Below are the code and all the weights of a small trained network. Each question names an input and a class and asks about switching units off, where a switched-off unit gives its printed mean instead of its output.

import numpy as np


def w(rows, s, z=0):
    codes = np.array(rows[::2]) - 128.0
    scale = np.full(codes.shape[1], s)
    scale[-1] = z or s
    return codes * scale


def f(y):
    return y / 2 * (1 + np.tanh(0.7978845608 * (y + 0.044715 * y**3)))


def log_softmax(a):
    a = a - a.max(-1, keepdims=True)
    return a - np.log(np.exp(a).sum(-1, keepdims=True))


def net(x, mask):
    res = np.array(x, float).reshape(1, 8) / 4 @ E
    y = f(res @ A[0][:, :-1].T + A[0][:, -1])
    res = res + np.where(mask, y, B[0][:, -1]) @ B[0][:, :-1]
    return log_softmax(res[-1] @ U[:, :-1].T + U[:, -1])


A, B = {}, {}
E = w([
[113,130,222,136,151,114,104,138,165,149,197],'x0',
[128,118,133,140,110,129,131,116,130,120,128],'x1',
[126,138,138,105,137,134,133,135,129,124,117],'x2',
[101,181,113,141,65,128,190,211,107,77,255],'x3',
[176,87,141,143,175,47,207,111,135,126,139],'x4',
[98,114,84,105,147,66,59,154,64,115,132],'x5',
[140,120,139,124,111,134,124,121,135,99,121],'x6',
[169,119,113,82,106,150,129,66,35,136,248],'x7',
],0.0075)
A[0] = w([
[155,145,30,126,109,170,183,114,83,108,70,90],'N0',
[175,139,136,89,127,162,136,85,84,158,176,3],'N1',
[107,142,137,118,84,215,56,132,120,143,131,35],'N2',
[180,79,154,104,163,60,206,123,116,113,133,31],'N3',
[143,102,115,91,141,149,114,69,79,155,180,138],'N4',
[181,174,156,144,146,254,217,90,169,171,132,77],'N5',
[152,96,144,107,175,142,86,60,131,166,86,30],'N6',
[110,117,230,137,151,133,88,124,122,131,167,65],'N7',
],0.0092,0.0042)
B[0] = w([
[135,100,233,82,157,101,121,96,205,216,243,207],'N0',
[89,136,133,163,91,139,165,251,219,210,20,187],'N1',
[152,185,19,208,192,137,213,16,130,158,102,172],'N2',
[108,225,21,167,126,223,117,21,130,155,88,198],'N3',
[118,106,170,157,154,115,98,153,165,50,58,230],'N4',
[148,119,94,84,106,69,50,158,28,83,93,254],'N5',
[105,138,114,146,58,155,220,238,68,97,242,210],'N6',
[158,92,135,73,154,94,159,76,163,245,194,165],'N7',
],0.011,0.0062)
U = w([
[138,186,32,187,149,190,144,41,132,161,112,10],'0',
[97,126,138,157,49,183,218,221,81,94,243,41],'1',
[175,98,196,53,128,105,102,81,191,226,182,62],'2',
[126,108,173,182,124,119,115,211,207,142,6,97],'3',
[147,98,98,98,145,57,2,138,32,104,119,184],'4',
[131,114,144,134,121,130,108,108,122,115,141,254],'5',
[133,123,140,123,96,143,111,110,119,114,131,216],'6',
[154,111,145,132,132,155,96,129,131,116,141,220],'7',
],0.0081,0.005)

Each question gives the input, the list of numbers given to net, and the class t.
The units are the neurons (one row each of A and B). Each row of codes is followed by its name. A weight is (code - 128) times the scale printed after its matrix; where a second scale follows, it is the last column's (A, B and U).
mask holds one flag per neuron, in row order. A switched-off neuron (its flag False) gives its mean, the last column of its row in B, instead of its output. The means were averaged over made-up inputs and are rounded, as every weight is.
A unit's drop is (log p(t) with every unit on - log p(t) with that unit switched off) / (log p(t) with every unit on - log p(t) with every unit switched off).
The circuit of an input: a set's keep is (log p(t) with only the set's units on - log p(t) with every unit switched off) / (log p(t) with every unit on - log p(t) with every unit switched off). Starting from all 8 units, units are removed one at a time, each time the one whose removal leaves the highest keep (on an exact tie, the one counted first), for as long as the keep stays at least 0.8.
circuit, biggest first: the units of the circuit, biggest drop first
unit that matters most: the unit with the biggest drop
k most important neurons: the k neurons with the biggest drops, biggest first
input [-6,-1,-3,7,8,6,7,-6], class 0: 4 most important neurons : N3, N6, N5, N4
input [-3,3,-4,2,2,-5,-1,3], class 4: circuit, biggest first : N5, N6
input [-7,2,-6,3,4,-7,7,2], class 2: unit that matters most : N0
input [6,-1,2,3,-5,0,-3,-6], class 2: circuit, biggest first : N7, N4
input [-8,1,-3,6,-3,5,-4,4], class 2: 2 most important neurons : N0, N6
input [-6,7,-3,-6,2,0,-1,7], class 3: 2 most important neurons : N4, N1
input [8,1,0,4,-6,0,5,2], class 2: 3 most important neurons : N7, N3, N6
input [-1,-8,4,6,-5,-8,-1,2], class 4: 2 most important neurons : N5, N6
input [-5,0,-4,-4,2,5,2,-5], class 2: 2 most important neurons : N0, N5
input [-7,4,-7,-1,8,7,1,-4], class 0: 2 most important neurons : N3, N5
input [2,-4,-4,-7,2,3,6,5], class 1: 2 most important neurons : N6, N5
input [6,-8,7,-3,5,-8,2,5], class 4: 2 most important neurons : N5, N0
input [-8,-2,8,-1,7,2,-7,4], class 2: 2 most important neurons : N0, N2
input [-8,8,-3,-5,-6,8,6,-4], class 2: circuit, biggest first : N0
input [-2,4,6,4,6,-7,3,8], class 3: circuit, biggest first : N1, N4
input [2,-3,-2,-2,4,-7,-2,-6], class 4: circuit, biggest first : N5, N1
input [7,0,-2,5,-2,-7,-1,-4], class 2: 3 most important neurons : N7, N6, N4
input [-4,3,-2,1,-5,6,-8,4], class 7: circuit, biggest first : N5, N4
input [6,-6,-1,-1,8,7,-1,-8], class 0: circuit, biggest first : N3, N4
input [-4,4,-8,4,-5,-5,3,5], class 5: unit that matters most : N6
input [-2,-2,-1,-1,-4,-6,-6,-3], class 4: circuit, biggest first : N5, N1
